Here is a tiny trained network, its code and every weight. The questions are about switching its units off for an input and a class, where a switched-off unit gives its printed mean instead of its output.

import numpy as np


def w(rows, s, z=0):
    codes = np.array(rows[::2]) - 128.0
    scale = np.full(codes.shape[1], s)
    scale[-1] = z or s
    return codes * scale


def norm(h):
    return h / np.sqrt((h * h).mean(-1, keepdims=True) + 1e-5)


def f(y):
    return np.maximum(y, 0)


def log_softmax(a):
    a = a - a.max(-1, keepdims=True)
    return a - np.log(np.exp(a).sum(-1, keepdims=True))


def net(x, mask):
    res = np.array(x, float).reshape(1, 5) / 4 @ E
    u = 0
    for l in range(2):
        y = f(norm(res) @ A[l][:, :-1].T + A[l][:, -1])
        res = res + np.where(mask[u : u + 9], y, B[l][:, -1]) @ B[l][:, :-1]
        u += 9
    return log_softmax(norm(res)[-1] @ U[:, :-1].T + U[:, -1])


A, B = {}, {}
E = w([
[162,162,147,141,108],'x0',
[75,182,101,104,125],'x1',
[177,191,102,81,177],'x2',
[148,154,170,84,122],'x3',
[142,116,189,254,157],'x4',
],0.0064)
A[0] = w([
[128,75,166,112,151,76],'L0N0',
[152,89,253,223,159,254],'L0N1',
[147,220,245,39,101,154],'L0N2',
[117,219,104,83,152,175],'L0N3',
[127,137,35,106,73,217],'L0N4',
[181,122,197,172,121,73],'L0N5',
[166,149,43,185,223,139],'L0N6',
[172,181,102,179,98,163],'L0N7',
[147,129,148,108,37,153],'L0N8',
],0.0066,0.0024)
B[0] = w([
[67,35,156,139,186,144],'L0N0',
[109,168,70,25,137,254],'L0N1',
[121,92,174,99,170,218],'L0N2',
[186,127,181,137,133,199],'L0N3',
[175,114,119,251,157,193],'L0N4',
[96,84,108,149,171,175],'L0N5',
[96,106,141,164,2,174],'L0N6',
[91,160,98,193,152,164],'L0N7',
[90,32,68,210,164,169],'L0N8',
],0.0051,0.0065)
A[1] = w([
[42,197,124,140,152,167],'L1N0',
[209,1,195,91,155,207],'L1N1',
[140,70,186,132,141,112],'L1N2',
[108,50,184,85,191,138],'L1N3',
[29,62,95,172,83,248],'L1N4',
[103,144,16,210,141,254],'L1N5',
[128,91,136,161,165,66],'L1N6',
[12,154,132,127,207,73],'L1N7',
[65,191,177,99,191,103],'L1N8',
],0.0067,0.002)
B[1] = w([
[223,58,175,148,44,177],'L1N0',
[71,120,2,159,141,242],'L1N1',
[67,131,114,103,204,169],'L1N2',
[102,95,88,83,203,207],'L1N3',
[89,250,98,125,75,253],'L1N4',
[127,198,109,189,27,235],'L1N5',
[90,80,45,92,99,153],'L1N6',
[191,102,137,158,65,182],'L1N7',
[179,48,232,109,155,172],'L1N8',
],0.0046,0.0063)
U = w([
[156,71,187,182,142,139],'0',
[87,126,181,155,135,4],'1',
[211,114,158,203,136,62],'2',
[18,88,56,117,178,199],'3',
[194,159,161,68,216,139],'4',
[68,220,77,254,4,181],'5',
],0.0076,0.0044)

Each question gives the input, the list of numbers given to net, and the class t.
The units are the neurons (one row each of A and B). Each row of codes is followed by its name. A weight is (code - 128) times the scale printed after its matrix; where a second scale follows, it is the last column's (A, B and U).
mask holds one flag per neuron, layer by layer. A switched-off neuron (its flag False) gives its mean, the last column of its row in B, instead of its output. The means were averaged over made-up inputs and are rounded, as every weight is.
A unit's drop is (log p(t) with every unit on - log p(t) with that unit switched off) / (log p(t) with every unit on - log p(t) with every unit switched off).
The circuit of an input: a set's keep is (log p(t) with only the set's units on - log p(t) with every unit switched off) / (log p(t) with every unit on - log p(t) with every unit switched off). Starting from the 12 units with the biggest drops (on a tie, the unit counted first), units are removed one at a time, each time the one whose removal leaves the highest keep (on an exact tie, the one counted first), for as long as the keep stays at least 0.8.
circuit, biggest first: the units of the circuit, biggest drop first
unit that matters most: the unit with the biggest drop
top k neurons: the k neurons with the biggest drops, biggest first
k most important neurons of layer l: the k neurons of layer l with the biggest drops, biggest first
drop of u: that unit's drop, to one decimal
input [0,-2,8,-8,-3], class 5: circuit, biggest first -> (L0N6 L1N5)
input [-7,1,-3,-1,0], class 5: circuit, biggest first -> (L0N2 L1N4)
input [-5,-7,4,-8,-3], class 5: circuit, biggest first -> (L0N6 L0N2 L1N5)
input [8,6,-3,7,-2], class 0: most important neuron of layer 1 -> (L1N8)
input [5,-2,4,-3,-7], class 2: top 4 neurons -> (L0N4 L0N1 L1N4 L1N3)
input [4,5,2,4,-1], class 4: circuit, biggest first -> (L0N3 L0N2)
input [-4,-2,-5,-5,-6], class 5: 2 most important neurons of layer 0 -> (L0N2 L0N4)
input [0,2,6,3,6], class 0: 2 most important neurons of layer 1 -> (L1N8 L1N4)
input [7,7,2,1,6], class 2: top 2 neurons -> (L1N8 L1N4)
input [-1,7,-2,2,-3], class 0: top 2 neurons -> (L0N3 L0N6)
input [-3,2,2,4,-1], class 4: 2 most important neurons of layer 0 -> (L0N8 L0N6)
input [-2,6,0,-7,-7], class 5: 2 most important neurons of layer 0 -> (L0N4 L0N1)
input [-7,-8,5,-3,4], class 3: 2 most important neurons of layer 0 -> (L0N4 L0N0)
input [-8,-1,4,-3,7], class 5: unit that matters most -> L0N6
input [7,2,-3,6,2], class 0: 2 most important neurons of layer 0 -> (L0N1 L0N7)
input [-1,2,8,-8,-3], class 5: top 2 neurons -> (L0N6 L1N5)
input [7,3,4,3,-1], class 4: drop of L0N1 -> -0.1
input [5,-7,4,-2,7], class 5: drop of L0N2 -> 0.3
input [5,-4,-5,6,6], class 3: drop of L0N1 -> 0.2
input [1,-7,-8,4,6], class 3: unit that matters most -> L0N1
